[128 149 111 103 156  97 174 110 139  97] = (52)
[181 138 120 141 182  98 137 151  70  98] = (111)
[102 103 155 132  85 169 126 112 102 169] = (203)
len: [102 103 155 132  85 169 126] -> 7
len: [181 138 120 141 182  98 137 151] -> 8
loc: [141] -> (111), 3
loc: [132] -> (203), 3
len: [128 149 111 103 156  97 174 110] -> 8
order: [169 102 112 126 169  85 132 155 103 102] -> (203)
len: [181 138 120 141 182  98 137 151  70  98] -> 10

[113 148  95  87 141 123 110 145 134 142 121  96  96 125 147 125 139 145
  97 117  75 119 109] -> (52)
[113 148  95  87 141 123 110 107 134 142 121  96  96 125 147 125  97 145
 111 133 111 119 149] -> (121)
[113 148  95  87 141 123 110 107 134 142 121  96  96 125 147 125 139 145
 122 146 111 119 146] -> (153)
asked: [113 148  95  87 141 123 110 107 134 142 121  96  96 125 147 125 139 145
 122 146 111 119 146] -> (153)
asked: [113 148  95  87 141 123 110 145 134 142 121  96  96 125 147 125 139 145
  97 117  75 119 109] -> (52)
loc: [149] -> (121), 22

[ 75 147 135 119 122] = (203)
[ 85 145 129 135 110] = (202)
[ 75 147 135 119 107] = (157)
[ 70 136  97  98 104] = (108)
[104 137 129 119 123] = (111)
[ 75 147 135 119 123] = (180)
gone (108): [136 104  70  97] -> [98]
loc: [136] -> (108), 1

[138 134 127 131 111 128 164 131] = (108)
[135 126 132 134 119 129 165 134] = (180)
[137 127 132 135 116 129 173 135] = (21)
[128 128 128 128 128 128 128 128] = (157)
[121 115 135 132 143 129 121 131] = (52)
[114 102 141 135 158 130 111 133] = (121)
[134 131 128 130 118 128 151 130] = (202)
[128 136 122 122 125 127 109 123] = (100)
[135 134 159 129 116 128 149 129] = (111)
[128 132 125 126 127 127 120 126] = (203)
both (121) (111):  -> [135]
gone (180): [165 129 134 134 126 135 119] -> [132]

[107 133 127 152 135] : (52)
[107 133 125 152 135] : (153)
[133 107 126 135 152] : (180)
[ 87 133 127 152 135] : (202)
len: [ 87 133 127 152] -> 4
order: [107 152 133 135 125] -> (153)

[136 100 133 134 107 142 137 128 138 126 124 128 135 153 109 128 128 128
 126 113 128 110 149 120 101 153 115 154] -> (153)
[ 92 130 123  93 130 128  93 101 128 139 103 102 126 152 136 166 102  99
 132 152 164 124 146 168 121  99 128 137] -> (111)
[139 139 153 111 114 143 109 158 134 140 107 114 128 117 126 165 109 128
 128 150 160 136 128 129 141 101 106 115] -> (202)
[124 115 128 153 149 126 128 106 126 110 128 138 128 135 153 134 136 113
 137 142 100 128 109 120 101 133 128 154] -> (157)
[109 128  98 134 128 128 146 115 124 122  99 137 127 128 131 127 128 169
 128  99 134 128 115 148 104 163 144 141] -> (203)
[ 85 126 140 118 136 128 128 141 141 120 125 141 128 123 135 154 129 115
 137 135 161 125 153 128 129 127 118 133] -> (52)
len: [139 139 153 111 114 143 109 158 134 140 107 114 128 117 126 165 109 128
 128 150 160 136 128 129 141 101 106 115] -> 28
order: [109 120 101 133 128 154 124 115 128 153 149 126 128 106 126 110 128 138
 128 135 153 134 136 113 137 142 100 128] -> (157)
asked: [136 100 133 134 107 142 137 128 138 126 124 128 135 153 109 128 128 128
 126 113 128 110 149 120 101 153 115 154] -> (153)
asked: [139 139 153 111 114 143 109 158 134 140 107 114 128 117 126 165 109 128
 128 150 160 136 128 129 141 101 106 115] -> (202)
asked: [124 115 128 153 149 126 128 106 126 110 128 138 128 135 153 134 136 113
 137 142 100 128 109 120 101 133 128 154] -> (157)

[126 123 128 123 132 136 132 128 129]  (100)
[122 132 132 137 131 130 126 124 124]  (52)
[126 127 125 140 130 129 133 126 135]  (209)
[117 131 134 135 127 128 122 120 123]  (21)
[115  90 123  94 153 186 158 127 132]  (121)
[127 125 128 126 130 132 130 128 128]  (108)
[116 131 134 124 126 128 122 120 123]  (157)
[123 153 131 136 130 154 127 124 124]  (111)
[126 126 122 150 132 131 137 123 140]  (180)
both (52) (121):  -> [132]
both (209) (121):  -> [127]
order: [123 120 122 128 127 135 134 131 117] -> (21)
len: [117 131 134 135] -> 4
order: [128 128 130 132 130 126 128 125 127] -> (108)
asked: [122 132 132 137 131 130 126 124 124] -> (52)
asked: [115  90 123  94 153 186 158 127 132] -> (121)

[144 141 129 141 114 130 125 118 143 142 133 105 149 141 120 137 129 131
 104 148 138 151 127 112] : (153)
[118 113 140 117 170 152 136 126 119 120 133 124 138 122 107 139 128 121
 127 140 121 122 130 149] : (202)
[106 110 151 125 108 141 122 141 132 142 109 132 128 117 122 120 128 109
 135 142 138 127 134 109] : (100)
loc: [143] -> (153), 8
len: [144 141 129 141 114 130 125 118 143 142 133 105 149 141 120 137 129 131
 104 148 138 151] -> 22
loc: [135] -> (100), 18
loc: [139] -> (202), 15

[135 117 132 137 106  86 113 138 131 136 112 137 138 137 127 138  76  97
  74 137 138 109  98 137]  (153)
[131 131 139 130 141 159 134 128 137 133 135 129 128 129 121 130 168 150
 169 110 137 138 149 132]  (21)
[131 126 132 132 125 124 125 131 131 132 125 131 132 131 126 132 124 125
 124 125 134 125 125 112]  (157)
[132 127 134 132 128 131 127 131 119 133 127 132 132 132 125 133 132 129
 132 122 135 128 130 133]  (52)
[132 120 131 133 113  98 118 134 131 133 116 133 134 133 126 133  91 107
  90 135 133 114 106 133]  (209)
[131 119 129 132 111  93 117 134 129 132 115 133 133 133 127 133  84 103
  83 138 132 112 103 132]  (121)
[132 123 135 133 121 116 118 133 134 134 122 133 133 133 124 134 114 119
 113 126 136 121 119 134]  (202)
[130 125 131 130 123 120 124 131 131 131 124 130 130 130 126 130 118 122
 118 128 132 123 122 131]  (108)
asked: [131 126 132 132 125 124 125 131 131 132 125 131 132 131 126 132 124 125
 124 125 134 125 125 112] -> (157)
asked: [132 127 134 132 128 131 127 131 119 133 127 132 132 132 125 133 132 129
 132 122 135 128 130 133] -> (52)
loc: [111] -> (121), 4

[124 114 133 129 132]  (153)
[138 132 107 134 114]  (52)
[138 132 107 134 118]  (121)
[126 120 124 124 128]  (180)
[137 131 129 138 139]  (202)
[111 106 156 130 142]  (21)
[140 137  93 116 111]  (157)
[131 142 138 137 131]  (203)
[138 142 137 130 138]  (209)
[120 122 145 129 135]  (108)
gone (209): [137 138 138 142] -> [130]
order: [131 137 138 142 131] -> (203)
order: [130 137 138 138 142] -> (209)
both (121) (209):  -> [138]

[119 127 181 119] = (209)
[120 127 181 119] = (203)
[180 120 119 127] = (52)
gone (52): [127 120 180] -> [119]
asked: [119 127 181 119] -> (209)
len: [119 127] -> 2
len: [120 127 181] -> 3
order: [120 180 127 119] -> (52)
len: [120 127 181 119] -> 4
order: [119 120 127 181] -> (203)

[148 116 111 129 159 128] = (203)
[148 129 111 119 120 117] = (180)
[123 146 173 123 120 164] = (52)
gone (203): [159 111 148 116 129] -> [128]
len: [123 146 173 123 120] -> 5
asked: [148 129 111 119 120 117] -> (180)
loc: [173] -> (52), 2
len: [123 146 173] -> 3

[129 102 135 127 131 131 119 134 125 126 113 134 148 124 145 146 134 111
 120 113 117 131  99 146 121 147 131 138 144 129 119 138 131 146 124 120
 115 137 119 148 120 142 134 121 122 124 132 111 108 138 132] -> (180)
[118 107 140 118 131 142  97  86 125 137 120 125 140 120 147 149 131 114
 115 102 117 132  70 148 129 174 142 161 152 144 123 121 123 145 111 114
 108 139 129 152 114 137 119 132 123 141 130 104 103 146 121] -> (203)
[127 108 137 121 133 132 107  93 125 128 121 130 143 126 143 145 129 112
 118 109 120 133  86 142 128 159 136 144 144 141 122 127 128 145 119 120
 114 135 126 149 116 138 122 132 123 131 132 105 108 144 124] -> (121)
[138 113 133 120 141 119 118 102 127 121 123 132 146 132 133 135 122 107
 116 121 126 135 107 133 131 142 133 124 132 145 122 130 136 144 129 125
 120 127 122 144 118 137 121 139 126 122 139 102 112 142 127] -> (202)
[111  76 134 122 127 144 138  86 133 142  93 137 166 113 138 145 124 100
 104 125 116 132 114 168 109 136  92 155 156 116 115 139 142 151 129 106
 106 137  97 153 108 152 149 117 128 112 148 109  92 122 143] -> (108)
[139 112 132 122 142 116 123 104 128 119 121 135 148 133 133 134 121 106
 116 124 126 135 115 134 128 136 131 119 131 142 121 134 138 145 132 127
 120 127 119 142 118 138 125 136 126 118 140 103 113 140 130] -> (100)
asked: [127 108 137 121 133 132 107  93 125 128 121 130 143 126 143 145 129 112
 118 109 120 133  86 142 128 159 136 144 144 141 122 127 128 145 119 120
 114 135 126 149 116 138 122 132 123 131 132 105 108 144 124] -> (121)
order: [107 131 136 133 128 108 144 126 130 159 132  93 145  86 144 121 141 119
 133 120 132 122 135 125 112 123 108 143 124 145 116 149 143 137 122 127
 128 109 114 118 120 129 142 105 127 138 144 121 132 126 128] -> (121)
asked: [138 113 133 120 141 119 118 102 127 121 123 132 146 132 133 135 122 107
 116 121 126 135 107 133 131 142 133 124 132 145 122 130 136 144 129 125
 120 127 122 144 118 137 121 139 126 122 139 102 112 142 127] -> (202)
len: [127 108 137 121 133 132 107  93 125 128 121 130 143 126 143 145 129 112
 118 109 120 133  86 142 128 159 136 144 144 141 122 127 128 145 119 120
 114 135 126 149 116 138 122 132 123 131 132 105 108 144 124] -> 51
gone (108): [139 149 122 114 125 106 142 115 108 112 124  92 104 117 153 144 129 151
 137 122 138 116 127 134 116 148 166 128 142 111 113 109  97 145 156 155
 132 100 168 109 152 136  86 133 143 106 138 137  76  92] -> [93]

